Below is a small trained network, with its code and all its weights. Each question gives an input and a target symbol and asks what happens when units are switched off, that is, made to give their printed mean instead of their output.

import numpy as np


def w(rows, s, z=0):
    codes = np.array(rows[::2]) - 128.0
    scale = np.full(codes.shape[1], s)
    scale[-1] = z or s
    return codes * scale


def f(y):
    return np.maximum(y, 0)


def softmax(a):
    e = np.exp(a - a.max(-1, keepdims=True))
    return e / e.sum(-1, keepdims=True)


def log_softmax(a):
    a = a - a.max(-1, keepdims=True)
    return a - np.log(np.exp(a).sum(-1, keepdims=True))


def net(x, mask):
    ids = ['ΠΨβδελμ'.index(c) for c in x.split()]
    T = len(ids)
    res = E[ids] + P[:T]
    u = 0
    for l in range(2):
        q, k, v = (res @ M[l].T for M in (Q, K, V))
        z = softmax(np.where(np.tri(T) > 0, q @ k.T / 4**0.5, -1e9)) @ v
        res = res + np.where(mask[u], z, O[l][:, -1]) @ O[l][:, :-1]
        u += 1
        y = f(res @ A[l][:, :-1].T + A[l][:, -1])
        res = res + np.where(mask[u : u + 4], y, B[l][:, -1]) @ B[l][:, :-1]
        u += 4
    return log_softmax(res[-1] @ U[:, :-1].T + U[:, -1])


Q, K, V, O, A, B = {}, {}, {}, {}, {}, {}
E = w([
[128,187,137,120,156],'Π',
[7,180,109,123,131],'Ψ',
[132,133,109,193,186],'β',
[75,177,113,53,88],'δ',
[107,178,74,215,142],'ε',
[171,100,48,67,80],'λ',
[219,102,97,122,202],'μ',
],0.016)
P = w([
[116,52,173,152,101],'0',
[137,131,112,148,118],'1',
[80,92,150,115,158],'2',
[191,159,63,160,105],'3',
[85,100,144,67,174],'4',
[178,148,9,177,109],'5',
],0.016)
Q[0] = w([
[20,108,254,56,112],'L0H0',
[44,42,110,134,226],'L0H0',
[117,157,37,143,100],'L0H0',
[160,181,87,152,102],'L0H0',
],0.0079)
K[0] = w([
[111,125,249,224,13],'L0H0',
[219,76,254,69,86],'L0H0',
[153,84,80,113,138],'L0H0',
[139,116,72,104,126],'L0H0',
],0.009)
V[0] = w([
[164,220,214,159,112],'L0H0',
[212,30,91,57,34],'L0H0',
[195,150,165,253,6],'L0H0',
[128,148,134,160,158],'L0H0',
],0.0061)
O[0] = w([
[66,131,149,175,187,13],'L0H0',
[209,254,181,88,132,252],'L0H0',
[159,84,92,187,99,144],'L0H0',
[185,115,138,117,234,118],'L0H0',
],0.0083,0.0041)
A[0] = w([
[93,200,208,242,201,252],'L0N0',
[188,50,114,85,91,164],'L0N1',
[173,136,145,92,237,139],'L0N2',
[106,53,254,134,144,34],'L0N3',
],0.0084,0.0041)
B[0] = w([
[197,132,210,1,117,254],'L0N0',
[88,210,202,199,240,247],'L0N1',
[112,224,66,177,129,227],'L0N2',
[124,113,181,20,210,141],'L0N3',
],0.0082,0.005)
Q[1] = w([
[147,136,2,190,66],'L1H0',
[134,116,121,149,131],'L1H0',
[24,87,172,214,189],'L1H0',
[180,115,30,230,27],'L1H0',
],0.0094)
K[1] = w([
[174,193,6,116,124],'L1H0',
[124,120,97,150,129],'L1H0',
[150,95,161,113,78],'L1H0',
[114,141,17,35,153],'L1H0',
],0.015)
V[1] = w([
[31,61,144,114,211],'L1H0',
[137,59,137,2,43],'L1H0',
[95,153,143,37,69],'L1H0',
[92,126,128,171,41],'L1H0',
],0.013)
O[1] = w([
[197,145,91,239,124,19],'L1H0',
[143,114,117,137,244,6],'L1H0',
[58,207,94,149,207,79],'L1H0',
[187,146,8,77,141,60],'L1H0',
],0.012,0.013)
A[1] = w([
[144,111,104,131,219,199],'L1N0',
[167,162,135,96,77,38],'L1N1',
[139,86,68,238,117,3],'L1N2',
[106,110,133,2,121,67],'L1N3',
],0.0086,0.0053)
B[1] = w([
[33,96,98,101,49,169],'L1N0',
[33,139,115,143,176,200],'L1N1',
[131,250,116,110,114,151],'L1N2',
[187,144,120,183,170,253],'L1N3',
],0.013,0.025)
U = w([
[145,118,129,203,149,99],'Π',
[175,182,105,186,102,72],'Ψ',
[202,141,125,255,126,150],'β',
[156,142,107,57,98,102],'δ',
[227,120,83,103,80,255],'ε',
[190,187,151,113,143,114],'λ',
[165,176,157,103,57,74],'μ',
],0.0058,0.009)

Each question gives the input, a string of symbols that net reads in full, and the target symbol t.
The units are the heads (4 rows each of Q, K, V and O) and the neurons (one row each of A and B). Each row of codes is followed by its name. A weight is (code - 128) times the scale printed after its matrix; where a second scale follows, it is the last column's (O, A, B and U).
mask holds one flag per unit, layer by layer, with each layer's heads first. A switched-off unit (its flag False) gives its mean, the last column of its rows in O or B, instead of its output. The means were averaged over made-up inputs and are rounded, as every weight is.
A unit's drop is (log p(t) with every unit on - log p(t) with that unit switched off) / (log p(t) with every unit on - log p(t) with every unit switched off).
The circuit of an input: a set's keep is (log p(t) with only the set's units on - log p(t) with every unit switched off) / (log p(t) with every unit on - log p(t) with every unit switched off). Starting from all 10 units, units are removed one at a time, each time the one whose removal leaves the highest keep (on an exact tie, the one counted first), for as long as the keep stays at least 0.8.
units of the circuit, in order: the units of the circuit, biggest drop first
unit that matters most: the unit with the biggest drop
top k neurons in layer l: the k neurons of layer l with the biggest drops, biggest first
input δ λ λ β ε, target δ: units of the circuit, in order	(L1H0; L1N0; L1N3)
input δ δ μ, target δ: units of the circuit, in order	(L1N0; L1H0; L1N3)
input ε λ μ, target ε: top 3 neurons in layer 1	(L1N3; L1N1; L1N2)
input Ψ β ε Π ε ε, target ε: unit that matters most	L0H0
input ε μ δ, target ε: units of the circuit, in order	(L0H0; L1H0)
input δ λ μ λ δ Ψ, target λ: units of the circuit, in order	(L1H0; L1N0)
input ε λ Π δ β, target ε: units of the circuit, in order	(L0H0; L1H0)
input Ψ Ψ ε, target Ψ: units of the circuit, in order	(L1H0; L0H0; L1N2; L1N3)
input Π ε λ, target Π: units of the circuit, in order	(L1H0; L0N1; L0N0)
input β ε β μ μ λ, target μ: units of the circuit, in order	(L0N2; L1H0; L0H0)
input ε λ ε Π, target λ: units of the circuit, in order	(L1H0; L1N3; L1N0; L0N1)
input Ψ μ ε Π, target μ: units of the circuit, in order	(L1H0; L0N2)
input β Π μ ε λ, target β: top 2 neurons in layer 0	(L0N1; L0N3)
input μ β ε λ μ β, target μ: units of the circuit, in order	(L0N2; L1H0; L1N3; L0N1)
input λ λ δ, target λ: units of the circuit, in order	(L0H0; L1H0)
input Ψ λ δ, target Ψ: top neuron in layer 0	(L0N3)
input μ β Π β, target ε: top 3 neurons in layer 1	(L1N1; L1N3; L1N2)
input Π μ Π, target Π: top 2 neurons in layer 1	(L1N0; L1N2)
input Ψ ε μ, target Ψ: top 2 neurons in layer 1	(L1N2; L1N0)
input λ μ Π, target λ: unit that matters most	L0H0
input Ψ Π λ, target Ψ: top 3 neurons in layer 1	(L1N2; L1N0; L1N3)
input β μ ε ε, target μ: top 2 neurons in layer 0	(L0N2; L0N0)
input β Π μ ε ε Ψ, target ε: top 2 neurons in layer 0	(L0N1; L0N0)
